Here is a tiny trained network, its code and every weight. The questions are about switching its units off for an input and a target symbol, where a switched-off unit gives its printed mean instead of its output.

import numpy as np


def w(rows, s, z=0):
    codes = np.array(rows[::2]) - 128.0
    scale = np.full(codes.shape[1], s)
    scale[-1] = z or s
    return codes * scale


def norm(h):
    return h / np.sqrt((h * h).mean(-1, keepdims=True) + 1e-5)


def f(y):
    return y / 2 * (1 + np.tanh(0.7978845608 * (y + 0.044715 * y**3)))


def softmax(a):
    e = np.exp(a - a.max(-1, keepdims=True))
    return e / e.sum(-1, keepdims=True)


def log_softmax(a):
    a = a - a.max(-1, keepdims=True)
    return a - np.log(np.exp(a).sum(-1, keepdims=True))


def net(x, mask):
    ids = ['αγδεζηλξστ'.index(c) for c in x.split()]
    T = len(ids)
    res = E[ids] + P[:T]
    q, k, v = (norm(res) @ M[0].T for M in (Q, K, V))
    z = softmax(np.where(np.tri(T) > 0, q @ k.T / 3**0.5, -1e9)) @ v
    res = res + np.where(mask[0], z, O[0][:, -1]) @ O[0][:, :-1]
    y = f(norm(res) @ A[0][:, :-1].T + A[0][:, -1])
    res = res + np.where(mask[1:13], y, B[0][:, -1]) @ B[0][:, :-1]
    return log_softmax(norm(res)[-1] @ U[:, :-1].T + U[:, -1])


Q, K, V, O, A, B = {}, {}, {}, {}, {}, {}
E = w([
[123,140,104,147,105,119,91,109,199,127,120],'α',
[96,104,95,141,164,109,177,145,119,149,119],'γ',
[134,110,84,120,115,137,134,149,185,147,164],'δ',
[111,145,249,89,134,108,161,122,144,80,99],'ε',
[102,113,111,162,97,101,139,171,155,106,158],'ζ',
[115,139,109,169,158,97,112,167,164,121,119],'η',
[125,97,55,100,127,154,118,130,175,112,72],'λ',
[151,163,82,121,154,100,146,124,166,147,75],'ξ',
[126,140,110,120,109,82,93,196,160,162,135],'σ',
[121,86,85,133,85,95,151,108,158,133,107],'τ',
],0.014)
P = w([
[131,144,173,69,147,173,75,90,84,135,190],'0',
[133,90,111,198,107,151,125,147,174,144,80],'1',
[149,101,99,177,103,123,136,151,171,129,99],'2',
[143,104,96,160,110,118,150,147,181,125,110],'3',
[135,88,106,133,116,109,153,157,190,134,115],'4',
[128,91,105,129,122,95,156,155,189,130,120],'5',
[115,87,98,123,128,88,152,157,204,136,110],'6',
[109,85,99,103,135,93,172,161,210,121,122],'7',
[99,92,108,106,146,88,185,174,211,119,96],'8',
[87,82,101,86,154,88,183,171,227,116,111],'9',
[70,85,97,89,138,92,181,170,232,104,120],'10',
[85,71,115,97,155,79,205,171,224,108,116],'11',
[78,75,119,80,140,65,184,180,254,105,136],'12',
],0.0055)
Q[0] = w([
[188,203,165,116,150,162,85,67,34,91,156],'h0',
[86,68,129,101,98,44,186,214,254,111,87],'h0',
[154,151,194,77,158,116,137,104,122,64,145],'h0',
],0.0077)
K[0] = w([
[139,118,81,186,106,113,150,173,198,156,98],'h0',
[93,135,157,85,182,162,116,73,2,121,171],'h0',
[91,112,62,170,163,145,136,115,56,186,153],'h0',
],0.0088)
V[0] = w([
[161,99,100,79,28,150,100,4,193,128,102],'h0',
[67,42,116,120,1,123,212,169,105,118,179],'h0',
[139,164,145,163,54,138,14,151,143,102,193],'h0',
],0.0069)
O[0] = w([
[163,100,180,160,205,147,68,134,181,77,104,4],'h0',
[145,2,112,191,63,152,173,170,191,152,70,177],'h0',
[229,115,113,127,119,50,182,101,103,79,134,167],'h0',
],0.0092,0.0017)
A[0] = w([
[138,121,108,118,179,70,138,131,171,92,148,51],'n0',
[78,150,160,95,141,122,162,116,167,116,96,77],'n1',
[133,145,100,154,134,152,151,136,146,181,153,65],'n2',
[208,111,125,117,154,81,171,145,125,75,97,18],'n3',
[104,147,151,119,178,171,80,133,117,92,110,147],'n4',
[98,136,110,161,128,189,134,124,50,193,127,24],'n5',
[205,123,248,155,129,140,133,69,41,80,104,91],'n6',
[154,107,168,120,134,130,93,120,171,80,93,140],'n7',
[180,142,140,120,114,82,146,112,86,89,129,2],'n8',
[177,135,144,116,172,126,90,122,127,96,121,54],'n9',
[92,107,141,177,161,124,105,129,162,106,119,86],'n10',
[88,148,152,142,83,133,155,145,119,94,166,94],'n11',
],0.014,0.0061)
B[0] = w([
[151,140,169,149,109,168,146,115,125,183,57,218],'n0',
[140,116,145,181,94,125,145,162,163,185,168,183],'n1',
[149,122,192,104,116,131,134,111,115,136,124,166],'n2',
[75,152,156,121,105,134,59,77,115,118,210,255],'n3',
[170,73,168,130,111,106,89,153,116,139,73,160],'n4',
[48,101,147,110,96,145,182,164,202,230,67,166],'n5',
[71,215,142,191,111,147,203,117,216,6,51,166],'n6',
[109,187,84,150,159,171,142,126,73,140,156,194],'n7',
[173,40,159,72,172,225,154,184,178,127,93,181],'n8',
[103,105,122,96,30,75,181,141,104,83,133,164],'n9',
[126,131,119,77,96,133,161,149,72,125,166,179],'n10',
[148,149,91,89,184,121,163,115,147,178,111,163],'n11',
],0.012,0.0078)
U = w([
[88,170,170,117,122,132,169,128,160,3,94,131],'α',
[47,136,133,108,102,162,151,139,147,211,88,115],'γ',
[91,198,111,180,104,170,90,76,84,144,230,90],'δ',
[216,183,131,215,178,113,140,95,153,172,81,125],'ε',
[154,61,80,163,75,33,132,86,127,92,141,172],'ζ',
[157,156,49,60,208,89,179,120,101,106,155,196],'η',
[155,135,154,96,32,154,141,184,1,111,70,2],'λ',
[100,130,150,119,180,34,11,156,139,106,130,207],'ξ',
[181,81,201,46,127,205,106,84,165,120,160,58],'σ',
[142,77,66,176,217,199,89,175,124,89,114,172],'τ',
],0.007,0.0053)

Each question gives the input, a string of symbols that net reads in full, and the target symbol t.
The units are the heads (3 rows each of Q, K, V and O) and the neurons (one row each of A and B). Each row of codes is followed by its name. A weight is (code - 128) times the scale printed after its matrix; where a second scale follows, it is the last column's (O, A, B and U).
mask holds one flag per unit, heads first, then neurons. A switched-off unit (its flag False) gives its mean, the last column of its rows in O or B, instead of its output. The means were averaged over made-up inputs and are rounded, as every weight is.
A unit's drop is (log p(t) with every unit on - log p(t) with that unit switched off) / (log p(t) with every unit on - log p(t) with every unit switched off).
The circuit of an input: a set's keep is (log p(t) with only the set's units on - log p(t) with every unit switched off) / (log p(t) with every unit on - log p(t) with every unit switched off). Starting from the 12 units with the biggest drops (on a tie, the unit counted first), units are removed one at a time, each time the one whose removal leaves the highest keep (on an exact tie, the one counted first), for as long as the keep stays at least 0.8.
circuit, biggest first: the units of the circuit, biggest drop first
unit that matters most: the unit with the biggest drop
k most important neurons: the k neurons with the biggest drops, biggest first
drop of u: that unit's drop, to one decimal
input σ ζ ζ ε τ ζ, target η: unit that matters most => n11
input α τ η τ τ η η γ λ γ, target α: 2 most important neurons => (n6; n9)
input λ ζ γ λ ξ ξ, target λ: circuit, biggest first => (h0; n9; n4; n7)
input ξ ζ γ, target ξ: circuit, biggest first => (h0; n4)
input σ ξ ξ ζ λ γ γ ζ ζ ξ γ τ, target σ: circuit, biggest first => (h0; n8; n3)
input ε δ ζ δ, target σ: 2 most important neurons => (n2; n7)
input δ η γ ζ γ σ η τ α τ, target δ: circuit, biggest first => (h0; n3; n7)
input α γ λ λ δ η α γ η, target α: circuit, biggest first => (h0; n6)
input τ σ σ ζ σ ξ ζ λ ζ λ γ δ, target τ: circuit, biggest first => (h0; n7)
input λ τ ε τ η, target λ: 3 most important neurons => (n10; n3; n5)
input α σ ε ζ α, target δ: circuit, biggest first => (n8; n5; n7)
input λ η δ σ η γ δ ζ γ δ, target λ: 2 most important neurons => (n9; n4)
input σ σ α γ ζ γ ζ ζ λ τ α ζ δ, target σ: 2 most important neurons => (n8; n3)
input δ ζ λ σ η τ σ σ, target δ: 2 most important neurons => (n3; n7)
input ε δ η τ ζ ε ζ ξ ζ γ, target ε: unit that matters most => n3
input η γ ζ τ γ λ α α η γ τ, target η: drop of h0 => 1.0
input η τ ξ α, target η: drop of h0 => 0.5
input ξ η η τ σ τ η ζ α α, target ξ: drop of n4 => 0.2
input ζ γ α τ δ λ η δ ζ, target ζ: drop of n6 => 0.0
input δ τ τ τ ζ γ λ λ γ, target δ: most important neuron => (n3)
input δ η σ δ γ η η ζ, target δ: 2 most important neurons => (n3; n7)
input σ ζ λ τ γ σ ζ σ, target σ: 2 most important neurons => (n8; n3)
